Each row is followed by its class.
[ -6  12 -13 -11   4   4  14   0   7 -26   6  18  -1  -5  -2  -1  -1  -8
  55  -5  25] : (38)
[  3   2  -7 -26   6   5   9   1   5 -30  -2  18  -1   5  -2   2  -1  -4
  33   0  26] : (43)
[ -2   5 -16  -1  -7  -2  21  -3   2 -31  -1  20  -8  16   5   1   2 -17
  30  -3  17] : (44)
[ -3   9  -7 -13   1   0  13   4   1 -28  -5   7  -7  16   5  -1  -1  -8
  32  -7  19] : (39)
[ -4  13  -9 -22   2   4  15   1   1 -29   1   7  -5  18  -4   1  -2   1
  36  -8  18] : (52)
[  9   8  -8  -5   5  -3  10   7   4 -30   2  17  -5   3   4   3   3  -6
  30  -5  26] : (38)
[ -8  11  -7  -2  -6   3  16   0   5 -30   5  24   0  -6   8   2  -1  -5
  30  -4  26] : (38)
[  1   2 -14  11  -5   4  16   6  -3 -28   0  17  -3   4   1  -4   4  -3
  35  -9  21] : (56)
[ -3   9 -14  -5  -3   4  10   4   5 -30   7  13  -1   4  10  -5 -11  14
  37   0  18] : (38)
[ -6   7 -13  -1   8   2  18  -2  12 -35  -1  21  -1 -11  -3  -4 -10  -3
  35  -3  15] : (56)
[ -6  10  -5 -10   9   6  14   4   1 -21   6  10   2   2  -2 -11  -2  -2
  26  -5  18] : (31)
[  1  10 -16  -2   8 -16  11   0  -2 -33   5  22  -7   2 -24  -4   3 -21
  38  -5  26] : (34)
[ -6 -17 -26 -18   2  -9  25  -4   4 -29   0  10  -7   7   0 -19  -5  -5
  32 -11  21] : (52)
[ -4   1 -12  -1   3  -3  17   1   5 -31 -17  17   3  -4  -7  -7  -8  -9
  36   1  23] : (38)
[ -7   8  -8 -17  -1  -7  26   4   1 -14   2  13   2  -2  -3  -1   1 -21
  25   4  17] : (56)
[-21   8 -19   4  -5  -2  15  -2   2 -24   6  21   1   0  -2  -2   8  -8
  33 -12  24] : (38)
[ -5   9  -4 -14   0  -2  21   2  -3 -23   1  12  -8   6   0  -7  10  -1
  30  -9  26] : (43)
[  1   7 -10  -7   0   4  10  -1  21 -32   7  18  -3  -1  -3   3 -10 -12
  39   3  25] : (52)
[ -6   3  -9  -5  -2  -6   8   2   0 -21  10  13   3   2  -1   1  -7  -5
  30  10  20] : (44)
[ -4  10 -14  -4   3  -1  22   2   3 -30   4  11  -5   4  -1   3   2 -34
  39   0  18] : (38)
[ -9   6 -12 -14  -3  -5  13   1   3 -41  -6  13 -10   8   6   2 -14   2
  32  -3  19] : (52)
[ -7   9 -12  -1  -5   3   8   2   0 -26   3  16   6   7   3  -8  -2   4
  41  -3  24] : (44)
[ -4  10 -11 -12   6  -3  10   4   8 -26   5  25   1 -10  -1   0  -1   1
  34  -2  23] : (38)
[ -6   1 -11 -12   1   1  28   2   2 -13  10  12  -6   2  -1  -4   7  -4
  24  -2  16] : (56)
[ -2  11  -8  -8   8   8  10   8   9 -35  -1  17   5 -13  -1  -2 -15  17
  28  -6  26] : (56)
[ -9   6 -16 -13   5  -8   6  13   3 -26   5  13  -2   9  -1   1  -6   5
  37  -5   8] : (45)
[ -5  12  -5 -12  -1  -1  14   1   8 -21  -3   9   3   1 -20  -2 -25  -1
  32   4  18] : (31)
[ -2  -6  -4 -13  -1  28   9   0   4 -25   1  11   2  12   3   3  -3  -6
  34   0  20] : (52)
[ -5  20  -9  -5  -4   1  16  -6  12 -31   7  17  -7   9   3  -1  15   1
  33   1   4] : (38)
[ -6   7 -20  -6  -5   2  18   0   5 -22   1  22   3  17   1   2   1  -3
  33  -2   9] : (34)
[-15   8 -16  -4   0  -1  22  -4   5 -31   0  14  -3   2   2   3   3 -10
  18 -10  25] : (43)
[ -6   4 -16  -6   3   1  16  -1  -1 -29   8  19  -6   3   2  -2  -1  -4
  33  -7  15] : (44)
[-36   8 -14 -11   4  10  18  -1  10 -19   4  22   0  -6  -7   2  -1  -5
  35  -7  20] : (44)
[ -7  15 -13 -12   9  -1  16   0  75 -28   8  12  -3   4  -5  -3  -2   1
  34  -4  20] : (52)
[ -6   7 -16  -8  -2   1  22   1  -7 -26   5  11  -5  -3   5  -1  -1  -3
  26  -8  21] : (38)
[  0   9 -16   5   2  -1  11  -2   2 -28  -1  21  -5   1  -6   1   5  -4
  22  -1  14] : (43)
[ -7   7 -13  -9   9   3   9  -5  -1 -23  -3  10  -2  11  -7   0   8  -2
  27  -5  19] : (45)
[ -1  17 -21 -11   0   0   1   2   3 -30   1  19  -2  -6  -5 -10   0  -1
  32  -6  22] : (38)
[ -3  18 -12   1   6   6  12  13  17 -29  13  13  -1 -10  -6  -1  -2   1
  21   5  17] : (56)
[ -5   4 -11  -9   5   3   7   3   7 -21  -2  19   2   0   1   5  -3   8
  25  -1  16] : (56)
[ -3  10  -4   2  -2  -3  11   0   4 -19  10  16  -1  -2  -3  -7  -2 -10
  25  -7   8] : (38)
[-18   7 -18 -28   4  -5  22  -2   4 -40   1  11  13   2  -7   3  -5  14
  47  -1  23] : (31)
[ -8   8 -12 -13   3  -4   9  -2   7 -22   6  10  -2  14   8   4  -1  -8
  26  -5  18] : (45)

Each row is followed by its class.
[-9  2  0  0 -1  5 -1  3  3  2 -9 -2 -2  3  3  4  0  2  0  3  1] : G
[-7  3  1 -2 -1  3 -1  1  2  3 -7 -2 -1  1  1  3 -1  4  1  3  3] : G
[-6  1  0  1  0  6  0  1  2  3 -7  0  1  1  3  4 -1  2  0  3  1] : G
[-8  2  0 -3 -1  3 -2  6  4  3 -9  0 -1  5  2  3  3  3 -1  1  2] : G
[ -7  -1   0   2   0   6  -2   1   4   4 -10  -1  -1   0   1   4   1   1
  -2   4   2] : J
[-6 -1  0 -1  1  5 -1  1  2  3 -8 -2  0 -1  3  4  1  0  2  3  2] : J
[ -7  -1   1   1   1   3   1   3   4   2 -11  -2  -2   1   3   8   0   4
   0   3   1] : J
[ -6  -1   0   1   1   5   0   2   1   2 -11   0  -1   1   3   2   0   3
   0   3   3] : G
[-9  3 -1  3  0  7 -2 -1 -2  6 -5 -5  5 -2  3  3 -4  0  0 10  2] : X
[-7  6  0  2 -1  5 -4  2  3  3 -7 -1 -1 11  1  1  3  2  0  0  3] : J
[ -9   0  -4   0   1   8 -12   4   1   4 -10 -10  -3   6   7   7  -3  12
   7  -1   3] : X
[-11  -5  -1   0  -5   5   5  -1   2   7 -13   6   5  -6  -1   5  -1  -5
  -3  11   1] : X
[-8  2  0 -1  2  2 -2  3  4  0 -7 -1 -1  3  2  3  3  2  0  0  1] : G
[-8  2  0 -1  1  5 -1  0  1  2 -8 -1  1  3  4  3 -5  4  1  4  1] : G
[-2 -4  2 -1 -1 -5  4  3  6 -2 -4  2 -6 -1 -4  1 11  2 -3 -2  1] : X
[-5  3  2  1 -2 -4  2  1  1  2 -1  1  0  0 -2  1  4  6  0  2  3] : J
[-6  4  1  3  0  2 -2  1  1  2 -6  0  0  2  2  4  0  5  2  1  5] : J
[ -3  -9  -1  -4  -1   2   4   2   6   2 -13  -2  -4  -3  -2   5   4   5
  -2   3   1] : X
[-9  5  0  3 -3  3  1  1  1  5 -6  2  3  0 -1  2  4 -5 -3  4  0] : X
[ -8   2  -1  -2   0   8  -3   2   3   0 -13  -1  -1   3   4   6  -3   2
   0   1   3] : J
[-7  3  1  1 -2  4 -1  2  3  3 -2 -3  0  2  4  4  0  3  0  3  2] : G
[-15  12   1   3   0   0   0   2   3  -5  -4   4  -1   1   6   9  -4   5
  -4   3   2] : X
[-8  3  1  2  0  4  1 -2  2  3 -6  0  0  3  2  4 -2  4  0  5  1] : G
[-8  1  1  0 -1  1  0  1  3  3 -5 -1 -4  5  2  6 -1  6 -1  2  2] : J
[  1 -10  -2   1   8   8  -5   2  -2  -6 -15 -16  -1 -10  11   7  -3  -2
   2  -2  -1] : X
[-8  1 -1  0  0  3 -3  3  3  5 -9 -1 -1  3  0  3  3  1 -1  1  1] : G
[-6  2  1  1  1  3 -1  1  2  3 -7  2  1  0  2  1  4  3 -5  3  1] : G
[-5  8  0  2  6  6 -6  0  1 -8 -8 -8 -1  3 11  3  0  4  0 -6  2] : X
[ -6   3  -5   1  -1   4   0   1   2   5 -18   0   0   3   2   5   0   3
   2   4   1] : J
[-4 10  1  2  4  3  0  1  6 -2 -2  5  5  5  3 -3  9 -9 -7 -3 -2] : X
[-6  6  0  1  1  5  2  2  2  2 -9 -1 -2  0  1  4  2  3  0  4  1] : G
[ -9  -3  -2  -1   1   4  -7   5   7   1 -15  -3  -4   4   0   6  10   1
   0  -3   2] : J
[-6  1  1  0  0  3 -1  1  4  2 -6 -1 -2  0  1  3  3  1 -1  2  5] : G
[ -4   0   0   1  -1   5  -3   3   3   2 -10   0  -1  -1   3   3   1   5
   1   1   1] : G
[-8  7  2 -2 -3  2  2  2  1  3 -1  1 -2  6  3  8 -9 16  4  8  2] : X
[-7  2  0  0  1  5 -1  4  5  2 -6 -2 -3  2  1  7  0  6  0  6  3] : J
[-7 -1  1  1  2  4 -1  2  2  2 -5 -1 -2  1  1 -1  4  0 -2  1  1] : J
[-5  3  2  2  0  1  3  2  0  4 -4 -1 -1 -2  0  2  1  3 -2  5  3] : G
[-7  3 -1  1  0  5  1  0  1  2 -6 -1  0  1  2  5 -1  3 -3  3  0] : G
[ 0  3  2  0  3  2  0 -2  2 -1 -4  1 -1  1  0 -5  6  0 -3 -3  2] : X
[-11   5   0   0  -2  10  -4   0  -2   4 -10   1   2   5   5   5  -6   1
   0   6   3] : J

Each row is followed by its class.
[ 10   0   0  -3  -4  -7   0   5  -1   8  10  -4 -10 -14  -3 -12   6  -1
   9   9   1] : K
[  1   0   4   5  -2  -9   2   1  -9   9   6   0 -14  -1   1  -6  -9  -1
  14   0   7] : C
[ -4   9   5   5  -2  -8  11   6 -13   1   5   5  -9  -8   3  -4  -2  -8
  22   6  -3] : M
[-17   3  -1  -3   2 -11  -2   6  -3   7  35   1 -11 -10  -2   1   9  -9
  11   6   1] : C
[ -5   4   5   4  -1  -9   6   8   2   2   3   5  -6 -11   5  -4  -9  -3
  15   6  -3] : M
[ -3   1   8  -1   2   3  -1  10  -6   4   8  15  -8  -4  -1  -3 -12  -4
  18   3  -1] : M
[  4  -8  -1  -1   0  -1  -8  -2  -1   5   4  -2 -12  -4  -4   2  -4  -4
  13   1  -1] : K
[ 4  3  4 -7 -1 -6  2  4 -1  9  1  3 -8 -8 -1 -1 -6 -3 21  9  0] : K
[  6   3   8   3  -4  -3   1   9  -3   9   7  -1 -12 -14   2  -3  -4  -3
  31   2   1] : M
[  5  -3   9   4   1   5  -4   1  -4  12   1  -1 -10  -7   1   0 -12   6
  17   7  -2] : M
[ 2 -3  6  8 -4 -5  4  8 -9 -1  8  3 -8 -6 -4 -6 -9 -3  5  6 -7] : K
[-12   6  -4   7   1  -8  -3   8 -13   4   8   5 -10 -13   5  -6 -10  -2
  13   9   1] : K
[ 11   6   3  -3  -5 -10   4  -1  -5   6   2  -1  -6  -3   1   3  -1   0
  19   3   2] : C
[  2  -2   4  -3   2 -20  -3   5  -6   9   4   1 -10  -6  -4   0  -6  -8
  23   5   5] : K
[ -3   6   3   1   1  -5  -1   8 -15   1   6   5 -14  -8  -1  -1  -7  -1
  16   2 -22] : M
[10  0  3  7 -1  2 -2  1 -1  3  7 -2 -4 -3 -6 -4 -2 -2 22  7 -3] : M
[ -8   6   6   1  -8 -10   4  10  -8  11   6   4  -9  -7   2  -1 -12   1
  17   1   8] : K
[ -8   3   3   6   4   4  -2   5  -4   2   7   3 -13 -10  -1  -6 -15 -30
   9   4  -5] : M
[  7  -4 -12   1   1   0   1   0   6   8   3  -2  -4  -9  -2   0   0   0
   5   5  -1] : M
[  4   1   4   1   0   0   0   7 -14   7   2   1  -1  -6   0  -1  -8   1
  15   9 -14] : M
[  3  -1   5   3  -4  -5   1   6  -2   4  12   8 -13 -11  -1   0  -9  -2
  24   5   2] : C
[ -2   6   6  -1  -1  -4   3   9  -2   2   2   2 -11  -4   3  -3  -9  -7
  18   3   3] : K

Each row is followed by its class.
[ 0 -1  2  3 -1  2  0 -4 -5 -1 -2  0 -1  4  8  0  1  1 -1  2  3] : z954
[ -5  -7   7   1  -3   3  -9  -2   1  -2  -4   3   2 -11   4   3  -3   5
  11   3   2] : z90
[-1 -2  1  2 -1  0 -4 -2 -2 -2 -1  3  0 -1  2  1  1  1  5  4  0] : z954
[-3 -2  5  0 -1  2 -2 -2  0  0 -3  2  1 -3  5  3 -2  2  3 -1  4] : z352
[ 1 -4 -1  3 -2  2 -3 -3 -4 -1  0 -2  1 -3  1  0  2  1  5  5 -1] : z954
[-4  6 -4 -2  1  3  2 -1  0  2  0  0  5 -7 -1  5 -1  1  0  2 -1] : z352
[ -4 -10   8   0  -1   0  -7  -4   7  -3  -1  -7   3  -9   1  -1   1   4
  13  -1   0] : z90
[-4 -6  4  1  0  2 -6  0  0 -4 -3  3  3 -4  4  1 -3  5  8  3  1] : z90
[-4  1  3 -3 -2  0 -2  1  4  4 -3  3  0 -6  0  2 -3  2  3 -2  2] : z352
[-1 -3  1  0  1 -1 -2 -3  1 -1  1 -2  4  0  0  0  1  2  5  2 -1] : z90
[ -4  -1   3   1  -2   4  -8  -3   0   0  -5   5   4 -13   2   7  -1   4
  12   7   0] : z954
[ -5   2   1  -2   0   4  -3  -2   1   1  -5  -1   4 -12   1   5   0   2
   6   2   0] : z352
[ -3   3   0   0   0   4  -3   1   0   2  -2   0   3 -13   0   5  -1   1
   2   1   0] : z352
[-1 -7 -3  5  2  1 -5 -4 -3 -5  2 -3  3 -2 -1 -1  3  2  8  9 -4] : z954
[-2 -6  4  1 -1  0 -5 -1  3 -4 -1  1  1 -2  3 -1 -2  4  8  1  0] : z90
[-1 -8  1  4 -1  3 -4 -2 -3 -4 -1  1  1  0  3  1  0  3  7  4  0] : z954
[ -6  -7   7   0  -1   2  -8  -2   5  -2  -4   2   5 -10   3   4  -3   7
  21   3   1] : z90
[ -5  -3   3   1  -2   4  -8   1   1  -3  -5   3  -1 -10   0   4  -2   4
  11   6   0] : z352

Each row is followed by its class. Each block has new classes.
[  8   3   1   4   3  -4 -11   3   2   0   4   8   2   3   1   2   7   5
  -4  -2   3] : R
[  2   1   0  -2   5   2 -15  -1   0   2   5 -10   0  -1   4   3  -2  -5
  -4  -1  -1] : P
[  4   4   6  -1  -2  -1 -23  -2   3   9   3 -11   4   0   1  -3   0  -5
   0   5  -1] : R
[  0  -3  -5 -12  -5 -11  -5  -2   1   0   0   4   6   2   1  -3   4   2
   1   0   0] : R
[ -2  -5  -3   5   9  -8 -10  -1   0   5   3   5  18  -1  -2   6   0  -8
  -2  23  -3] : S
[  2   2  -3   1   3  -2 -15  -3   6   1  -6  -8  -2  -3  -3  -6  -4   0
   2   1  -7] : E
[  5   6   6  -8   1   6 -23   0   4   6   3 -23   2  -6   4  -4   1  -3
  -1   2  -1] : Z
[  2   4  -6   0   7  -5 -20  -3   0  -4  -3 -13   3   3  -2   1  -5  -5
  -2   3  -5] : P
[-3 -3 -4  0 -3 -1 -3  0 -1  0  4  4  8  0 -3 -2  2  0  4  4 -2] : Z
[ 0 -1 -1  0 -6  1 -3  6 -2  4  4 17  3  4 -1  5  3  4  0 -3  0] : Q
[  1   0   0 -11  12   2 -13  -1   1  -1  -2 -13  -1  -6  -1   0  -1  -2
   1   1   1] : P
[  2   2   9  -1   4   5  -6   2   0  -2   1 -18  -5   3   3   5  -4  -4
  -3   1   4] : P
[ -1   3  -2   1 -11  -3   4  -3   0   3   4  -5  10  -7  -5  -5   4   8
  -2   1  -5] : Q
[-2 -2  0 -5 -2  1  7  2  0  3  0 -8  4 -2 -1 -2  7  0  2  2  0] : Z
[ -8  -5   0 -16   1  -4   0   1   6   3   0  -7   7  -2   0   0   0  -5
   3   3  -7] : Z
[  0   3  -3  -1  -5   3 -21   3  -4   6  -3 -12  -4   8   0  -1   0  -2
   2   1   2] : E
[  2  -1   6  -4  -5  -3 -13  -4   4   2   3  -6   4  -3   2  -1   2  -7
   1  -1  -4] : S
[ 0 -4 -1 -1 -8  5 -4 -1 -2  1  1 -3 -1 -1  2 -2 -1  0  0  1  1] : E
[ -1  -3  -1  -3  -6  -3  -9  -4   4   2   1  -9   6  -3   0   2   2 -11
  -2   2   0] : S
[  2  -1   1  -2   3   0 -11   0  -2   2   6  -7   3   1  -2   5   3   3
  -2   5   1] : Z
[-1  7  0  6  3  0  2 -2 -5  2  0  0  2  0 -4 -2  2  4  0  4  1] : L

Each row is followed by its class.
[ -5  20  -6  -1  -1   6   1  -3   2  -7   2  -8   2  -5   0   2  -1   1
   3 -12  -1] : z461
[ -7  15   0   4  -1   6   6   2   5  -8   0  -7   4 -13   2   3  -3  -4
  -2 -18   0] : z693
[  1 -17   0   3  -1   1   9   4   8  -4   0   6   3   5   2   1   0  -1
  -2  -1  -2] : z693
[-2 -7  2  2  2  3 -2 -2 -1 -8  2 -1 -3 11 -3 -7  1  0 -3 -6 -6] : z693
[ -2  16  -1   5  -4   5   4   5  -5  -6  -1   3   0 -17   2   4   1  -7
   0   9   3] : z693
[  0  15  -3 -10   0   8  -1  -1  -7  -9   0   3   2   1   1   3   1  -1
   4  -3   2] : z461
[ -1 -10   0   4  -1   4   1   1   0  -2   1   9  -2   5  -2  -4  -1  -2
  -3   0  -4] : z693
[ -1 -21   3   1   0   1   3   1   9  -3   2   1  -1   9   2  -5  -2   4
  -3  -4 -11] : z693
[ -1   9   0   1  -3   5   1   7 -11  -6  -2   4   0  -4   0  -4   1  -3
  -2  -5   2] : z693
[  1  17  -1  -1   0   0   2   2  -3  -2   1  -2   1 -18   2   4   0  -3
   0   3   5] : z461
[ 2 -4  1  1 -1 -3  1  3  3  0  1 -1  1 -3  3  1  3  0 -2 -2 -2] : z693
[ -7  13  -4   3   0   4   2   2   5  -8   2  -1   2  -4   4   7  -2   1
  -2 -17   0] : z461
[ -2 -26   2  -1   1   5   5  -1   0  -4   0   3  -1  10  -2  -8  -2   2
  -6   1 -10] : z693
